Below are the code and all the weights of a small trained network. Each question names an input and a class and asks about switching units off, where a switched-off unit gives its printed mean instead of its output.

import numpy as np


def w(rows, s, z=0):
    codes = np.array(rows[::2]) - 128.0
    scale = np.full(codes.shape[1], s)
    scale[-1] = z or s
    return codes * scale


def norm(h):
    return h / np.sqrt((h * h).mean(-1, keepdims=True) + 1e-5)


def f(y):
    return y / 2 * (1 + np.tanh(0.7978845608 * (y + 0.044715 * y**3)))


def log_softmax(a):
    a = a - a.max(-1, keepdims=True)
    return a - np.log(np.exp(a).sum(-1, keepdims=True))


def net(x, mask):
    res = np.array(x, float).reshape(1, 4) / 4 @ E
    u = 0
    for l in range(3):
        y = f(norm(res) @ A[l][:, :-1].T + A[l][:, -1])
        res = res + np.where(mask[u : u + 3], y, B[l][:, -1]) @ B[l][:, :-1]
        u += 3
    return log_softmax(norm(res)[-1] @ U[:, :-1].T + U[:, -1])


A, B = {}, {}
E = w([
[170,107,55,67,182,166,75,209,228,137],'x0',
[165,2,165,186,127,80,68,196,55,233],'x1',
[122,120,135,210,123,96,115,196,141,108],'x2',
[71,38,103,245,197,151,169,185,67,41],'x3',
],0.0071)
A[0] = w([
[80,164,95,85,99,143,137,119,179,139,62],'0.n0',
[203,103,174,108,83,148,28,96,146,254,3],'0.n1',
[134,175,139,38,135,180,114,108,197,119,83],'0.n2',
],0.0073,0.0033)
B[0] = w([
[161,148,190,75,104,255,94,145,181,110,171],'0.n0',
[164,34,127,85,97,70,103,127,64,217,254],'0.n1',
[181,197,179,131,161,78,155,131,172,79,235],'0.n2',
],0.0097,0.0056)
A[1] = w([
[84,182,6,70,163,98,96,111,196,96,103],'1.n0',
[146,62,90,229,229,165,43,246,173,122,2],'1.n1',
[158,99,87,63,67,94,34,120,155,254,100],'1.n2',
],0.0058,0.0038)
B[1] = w([
[162,131,189,100,124,85,87,101,116,107,161],'1.n0',
[158,67,199,188,150,218,1,195,119,100,202],'1.n1',
[194,52,174,147,230,66,225,112,29,112,254],'1.n2',
],0.0093,0.0053)
A[2] = w([
[95,102,203,199,160,172,156,120,107,81,137],'2.n0',
[94,71,102,156,118,164,87,220,127,114,71],'2.n1',
[2,135,137,166,83,124,186,101,93,116,3],'2.n2',
],0.0092,0.0027)
B[2] = w([
[69,139,100,156,77,197,105,136,182,201,254],'2.n0',
[130,148,165,109,179,199,59,216,191,120,209],'2.n1',
[105,114,71,156,122,105,254,54,76,174,204],'2.n2',
],0.0099,0.0061)
U = w([
[13,137,66,182,76,143,235,61,88,180,153],'0',
[76,93,164,193,146,195,40,220,145,133,172],'1',
[119,132,56,133,118,68,119,125,100,83,1],'2',
[209,36,205,82,160,10,159,142,58,206,193],'3',
[173,233,178,37,133,137,162,83,184,17,207],'4',
],0.011,0.0038)

Each question gives the input, the list of numbers given to net, and the class t.
The units are the neurons (one row each of A and B). Each row of codes is followed by its name. A weight is (code - 128) times the scale printed after its matrix; where a second scale follows, it is the last column's (A, B and U).
mask holds one flag per neuron, layer by layer. A switched-off neuron (its flag False) gives its mean, the last column of its row in B, instead of its output. The means were averaged over made-up inputs and are rounded, as every weight is.
A unit's drop is (log p(t) with every unit on - log p(t) with that unit switched off) / (log p(t) with every unit on - log p(t) with every unit switched off).
The circuit of an input: a set's keep is (log p(t) with only the set's units on - log p(t) with every unit switched off) / (log p(t) with every unit on - log p(t) with every unit switched off). Starting from all 9 units, units are removed one at a time, each time the one whose removal leaves the highest keep (on an exact tie, the one counted first), for as long as the keep stays at least 0.8.
circuit, biggest first: the units of the circuit, biggest drop first
unit that matters most: the unit with the biggest drop
k most important neurons: the k neurons with the biggest drops, biggest first
k most important neurons of layer l: the k neurons of layer l with the biggest drops, biggest first
drop of u: that unit's drop, to one decimal
input [-2,3,-4,2], class 0: unit that matters most : 1.n1
input [-2,8,7,0], class 1: circuit, biggest first : [1.n1 2.n1]
input [-2,1,-1,2], class 0: 2 most important neurons : [1.n1 0.n1]
input [-3,3,0,1], class 0: 2 most important neurons : [1.n1 0.n1]
input [3,0,-6,-1], class 4: 2 most important neurons of layer 0 : [0.n2 0.n0]
input [-4,-5,4,-1], class 0: 3 most important neurons : [0.n2 2.n2 2.n1]
input [-3,-3,1,-1], class 4: 3 most important neurons : [1.n2 0.n0 1.n1]
input [4,-1,2,-2], class 4: drop of 0.n2 : 0.5
input [-2,-1,-7,-2], class 4: drop of 0.n2 : 0.1
input [-6,4,6,4], class 1: drop of 2.n1 : 0.4
